Here is a tiny trained network, its code and every weight. The questions are about switching its units off for an input and a target symbol, where a switched-off unit gives its printed mean instead of its output.

import numpy as np


def w(rows, s, z=0):
    codes = np.array(rows[::2]) - 128.0
    scale = np.full(codes.shape[1], s)
    scale[-1] = z or s
    return codes * scale


def norm(h):
    return h / np.sqrt((h * h).mean(-1, keepdims=True) + 1e-5)


def f(y):
    return np.maximum(y, 0)


def softmax(a):
    e = np.exp(a - a.max(-1, keepdims=True))
    return e / e.sum(-1, keepdims=True)


def log_softmax(a):
    a = a - a.max(-1, keepdims=True)
    return a - np.log(np.exp(a).sum(-1, keepdims=True))


def net(x, mask):
    ids = ['αβγδεζηθλμπτφ'.index(c) for c in x.split()]
    T = len(ids)
    res = E[ids] + P[:T]
    q, k, v = (norm(res) @ M[0].T for M in (Q, K, V))
    z = softmax(np.where(np.tri(T) > 0, q @ k.T / 4**0.5, -1e9)) @ v
    res = res + np.where(mask[0], z, O[0][:, -1]) @ O[0][:, :-1]
    y = f(norm(res) @ A[0][:, :-1].T + A[0][:, -1])
    res = res + np.where(mask[1:25], y, B[0][:, -1]) @ B[0][:, :-1]
    return log_softmax(norm(res)[-1] @ U[:, :-1].T + U[:, -1])


Q, K, V, O, A, B = {}, {}, {}, {}, {}, {}
E = w([
[236,162,152,86,7],'α',
[128,167,40,129,226],'β',
[128,202,180,119,230],'γ',
[140,81,179,214,141],'δ',
[126,144,58,145,169],'ε',
[131,120,80,123,153],'ζ',
[69,43,184,149,93],'η',
[68,68,35,114,96],'θ',
[82,38,183,226,106],'λ',
[107,145,200,201,157],'μ',
[91,9,188,109,87],'π',
[163,83,155,88,138],'τ',
[93,62,65,110,100],'φ',
],0.017)
P = w([
[24,218,52,244,114],'0',
[183,28,97,182,146],'1',
[144,10,103,121,136],'2',
[140,14,115,106,143],'3',
[138,14,117,87,149],'4',
[133,9,127,78,146],'5',
[136,2,131,67,145],'6',
],0.0067)
Q[0] = w([
[139,254,221,180,96],'H1',
[107,101,70,196,75],'H1',
[21,137,196,141,68],'H1',
[89,176,17,127,98],'H1',
],0.0086)
K[0] = w([
[57,90,139,164,225],'H1',
[58,86,122,150,91],'H1',
[102,61,182,165,163],'H1',
[112,41,68,146,255],'H1',
],0.0081)
V[0] = w([
[94,37,114,176,139],'H1',
[142,201,143,107,187],'H1',
[65,143,255,162,117],'H1',
[46,129,118,154,232],'H1',
],0.0083)
O[0] = w([
[153,118,28,176,112,254],'H1',
[28,23,101,89,69,51],'H1',
[209,10,125,180,248,121],'H1',
[255,133,72,191,13,166],'H1',
],0.0069,0.0052)
A[0] = w([
[89,142,96,149,179,125],'N1',
[159,133,80,168,97,159],'N2',
[207,155,25,149,137,185],'N3',
[88,191,171,115,129,127],'N4',
[58,174,147,162,174,53],'N5',
[132,149,53,127,211,83],'N6',
[50,101,87,131,157,124],'N7',
[76,168,83,56,38,74],'N8',
[190,60,208,124,118,16],'N9',
[29,96,146,154,85,171],'N10',
[183,166,178,198,102,254],'N11',
[126,182,59,25,66,12],'N12',
[219,216,70,81,82,175],'N13',
[143,186,140,133,165,168],'N14',
[141,48,168,170,110,76],'N15',
[150,69,12,187,10,222],'N16',
[59,180,140,88,71,87],'N17',
[169,104,81,112,182,108],'N18',
[74,132,227,178,45,141],'N19',
[148,141,56,12,117,21],'N20',
[74,177,93,172,209,175],'N21',
[80,169,4,110,91,101],'N22',
[142,136,148,40,166,54],'N23',
[109,189,202,98,141,92],'N24',
],0.011,0.004)
B[0] = w([
[119,120,107,125,66,142],'N1',
[155,108,82,78,83,178],'N2',
[175,83,207,84,36,212],'N3',
[185,142,127,145,102,134],'N4',
[194,163,113,182,141,136],'N5',
[148,154,122,178,107,154],'N6',
[160,165,114,125,85,144],'N7',
[128,12,118,160,245,153],'N8',
[63,172,115,175,185,180],'N9',
[155,147,121,132,53,147],'N10',
[159,56,113,46,130,178],'N11',
[114,101,97,121,192,156],'N12',
[175,61,152,152,135,181],'N13',
[186,113,126,146,83,140],'N14',
[122,169,83,92,198,182],'N15',
[238,106,181,97,73,253],'N16',
[123,76,128,88,112,135],'N17',
[101,118,125,157,116,171],'N18',
[161,125,96,203,63,139],'N19',
[65,205,89,195,192,155],'N20',
[138,127,130,89,44,154],'N21',
[128,105,136,118,255,175],'N22',
[87,135,105,115,142,146],'N23',
[185,127,146,131,137,137],'N24',
],0.009,0.014)
U = w([
[67,111,141,182,73,83],'α',
[60,90,46,102,87,2],'β',
[96,143,199,88,159,3],'γ',
[115,158,192,221,138,72],'δ',
[198,83,120,85,68,232],'ε',
[120,173,70,131,106,65],'ζ',
[112,181,46,147,168,170],'η',
[85,117,92,221,102,99],'θ',
[166,225,189,149,168,24],'λ',
[111,171,102,70,99,37],'μ',
[74,92,29,131,210,105],'π',
[150,82,124,180,254,126],'τ',
[49,89,174,137,114,51],'φ',
],0.011,0.0034)

Each question gives the input, a string of symbols that net reads in full, and the target symbol t.
The units are the heads (4 rows each of Q, K, V and O) and the neurons (one row each of A and B). Each row of codes is followed by its name. A weight is (code - 128) times the scale printed after its matrix; where a second scale follows, it is the last column's (O, A, B and U).
mask holds one flag per unit, heads first, then neurons. A switched-off unit (its flag False) gives its mean, the last column of its rows in O or B, instead of its output. The means were averaged over made-up inputs and are rounded, as every weight is.
A unit's drop is (log p(t) with every unit on - log p(t) with that unit switched off) / (log p(t) with every unit on - log p(t) with every unit switched off).
The circuit of an input: a set's keep is (log p(t) with only the set's units on - log p(t) with every unit switched off) / (log p(t) with every unit on - log p(t) with every unit switched off). Starting from the 12 units with the biggest drops (on a tie, the unit counted first), units are removed one at a time, each time the one whose removal leaves the highest keep (on an exact tie, the one counted first), for as long as the keep stays at least 0.8.
units of the circuit, in order: the units of the circuit, biggest drop first
most important unit: the unit with the biggest drop
top k neurons: the k neurons with the biggest drops, biggest first
drop of u: that unit's drop, to one decimal
input γ ζ η μ π γ, target τ: units of the circuit, in order	H1; N16; N9
input α δ τ μ π θ, target π: units of the circuit, in order	H1; N3
input γ η ε δ π τ η, target τ: top 2 neurons	N3; N15
input η γ ζ τ γ β ζ, target τ: units of the circuit, in order	H1; N22; N8
input φ ζ θ γ τ μ ζ, target τ: units of the circuit, in order	H1; N22
input β θ μ ε μ α λ, target θ: top 4 neurons	N16; N3; N19; N10
input ζ γ θ θ ε τ τ, target τ: most important unit	N20
input τ τ β α ζ, target μ: top 2 neurons	N16; N3
input τ γ τ μ τ γ, target τ: top 2 neurons	N16; N3
input π γ π α β μ, target τ: top 3 neurons	N16; N3; N2
input π γ ε α π φ β, target η: top 2 neurons	N16; N3
input α τ η, target α: top 2 neurons	N16; N19
input δ τ τ, target τ: top 2 neurons	N16; N2
input α θ τ φ γ δ, target δ: top 2 neurons	N16; N3
input α ζ λ, target θ: top 2 neurons	N16; N3
input ε π τ ζ τ τ, target π: drop of N16	0.6
input α λ τ, target γ: drop of H1	0.9
input τ τ τ η α τ θ, target π: drop of N16	0.2
